Here is a tiny trained network, its code and every weight. The questions are about switching its units off for an input and a class, where a switched-off unit gives its printed mean instead of its output.

import numpy as np


def w(rows, s, z=0):
    codes = np.array(rows[::2]) - 128.0
    scale = np.full(codes.shape[1], s)
    scale[-1] = z or s
    return codes * scale


def norm(h):
    return h / np.sqrt((h * h).mean(-1, keepdims=True) + 1e-5)


def f(y):
    return y / 2 * (1 + np.tanh(0.7978845608 * (y + 0.044715 * y**3)))


def log_softmax(a):
    a = a - a.max(-1, keepdims=True)
    return a - np.log(np.exp(a).sum(-1, keepdims=True))


def net(x, mask):
    res = np.array(x, float).reshape(1, 5) / 4 @ E
    u = 0
    for l in range(3):
        y = f(norm(res) @ A[l][:, :-1].T + A[l][:, -1])
        res = res + np.where(mask[u : u + 3], y, B[l][:, -1]) @ B[l][:, :-1]
        u += 3
    return log_softmax(norm(res)[-1] @ U[:, :-1].T + U[:, -1])


A, B = {}, {}
E = w([
[134,3,130,87,233],'x0',
[123,90,43,21,51],'x1',
[160,168,141,65,159],'x2',
[133,135,118,129,128],'x3',
[183,146,50,146,157],'x4',
],0.0048)
A[0] = w([
[80,61,86,219,80,22],'0.n0',
[168,102,54,69,114,250],'0.n1',
[66,113,252,58,96,173],'0.n2',
],0.011,0.0021)
B[0] = w([
[244,185,184,1,133,184],'0.n0',
[178,101,216,77,61,245],'0.n1',
[210,129,95,128,122,255],'0.n2',
],0.0075,0.0055)
A[1] = w([
[253,127,134,123,81,31],'1.n0',
[67,93,148,67,225,65],'1.n1',
[77,132,204,219,209,253],'1.n2',
],0.008,0.0017)
B[1] = w([
[116,166,155,254,253,254],'1.n0',
[186,103,37,116,103,139],'1.n1',
[149,112,158,40,33,184],'1.n2',
],0.0084,0.0069)
A[2] = w([
[97,1,119,106,221,247],'2.n0',
[101,59,164,86,164,94],'2.n1',
[153,157,142,226,76,132],'2.n2',
],0.0076,0.0012)
B[2] = w([
[87,168,1,143,45,238],'2.n0',
[82,210,189,254,78,171],'2.n1',
[98,26,86,161,32,252],'2.n2',
],0.0078,0.003)
U = w([
[145,74,203,60,60,183],'0',
[112,88,53,135,74,228],'1',
[171,109,169,141,174,217],'2',
[230,254,159,92,225,70],'3',
[187,100,125,183,182,130],'4',
[13,85,169,107,193,14],'5',
[31,142,76,120,212,2],'6',
],0.0093,0.0057)

Each question gives the input, the list of numbers given to net, and the class t.
The units are the neurons (one row each of A and B). Each row of codes is followed by its name. A weight is (code - 128) times the scale printed after its matrix; where a second scale follows, it is the last column's (A, B and U).
mask holds one flag per neuron, layer by layer. A switched-off neuron (its flag False) gives its mean, the last column of its row in B, instead of its output. The means were averaged over made-up inputs and are rounded, as every weight is.
A unit's drop is (log p(t) with every unit on - log p(t) with that unit switched off) / (log p(t) with every unit on - log p(t) with every unit switched off).
The circuit of an input: a set's keep is (log p(t) with only the set's units on - log p(t) with every unit switched off) / (log p(t) with every unit on - log p(t) with every unit switched off). Starting from all 9 units, units are removed one at a time, each time the one whose removal leaves the highest keep (on an exact tie, the one counted first), for as long as the keep stays at least 0.8.
units of the circuit, in order: the units of the circuit, biggest drop first
top k neurons: the k neurons with the biggest drops, biggest first
input [-5,-7,-4,1,4], class 0: units of the circuit, in order	(0.n2, 1.n2, 1.n0, 0.n1)
input [8,-6,-4,7,1], class 1: top 2 neurons	(2.n0, 0.n1)
input [-1,-8,-8,6,-6], class 0: top 3 neurons	(1.n2, 0.n1, 1.n0)
input [-1,0,4,1,-5], class 4: units of the circuit, in order	(0.n2, 0.n0, 1.n0)
input [1,-4,-6,5,3], class 3: units of the circuit, in order	(0.n0)
input [-4,-8,8,-5,-4], class 0: units of the circuit, in order	(0.n0, 1.n2, 1.n0)
input [1,-8,-8,1,8], class 0: top 2 neurons	(1.n2, 0.n2)
input [-6,5,-3,-3,-8], class 4: top 2 neurons	(0.n2, 1.n0)
input [-4,-1,1,-3,2], class 1: units of the circuit, in order	(0.n0, 2.n2)
input [-5,-8,3,-1,2], class 0: units of the circuit, in order	(1.n2, 1.n0, 0.n2, 0.n0)
input [5,-1,3,-1,-2], class 1: top 2 neurons	(2.n0, 0.n0)
input [8,-5,-3,-5,1], class 1: top 3 neurons	(2.n0, 0.n1, 1.n1)
input [8,-3,-2,6,5], class 1: units of the circuit, in order	(2.n0, 0.n2)
input [2,8,-5,8,6], class 0: units of the circuit, in order	(0.n1)
input [5,-5,-8,-2,2], class 3: units of the circuit, in order	(0.n0, 2.n2)
input [7,4,0,0,5], class 1: top 2 neurons	(2.n0, 0.n0)
input [7,-6,-6,-3,-1], class 1: top 2 neurons	(1.n1, 0.n1)
input [7,-3,5,1,-2], class 1: units of the circuit, in order	(2.n0, 0.n0)
input [6,3,6,1,-2], class 1: top 4 neurons	(2.n0, 0.n0, 1.n2, 1.n1)
input [7,2,6,1,-6], class 1: top 3 neurons	(2.n0, 0.n0, 1.n1)
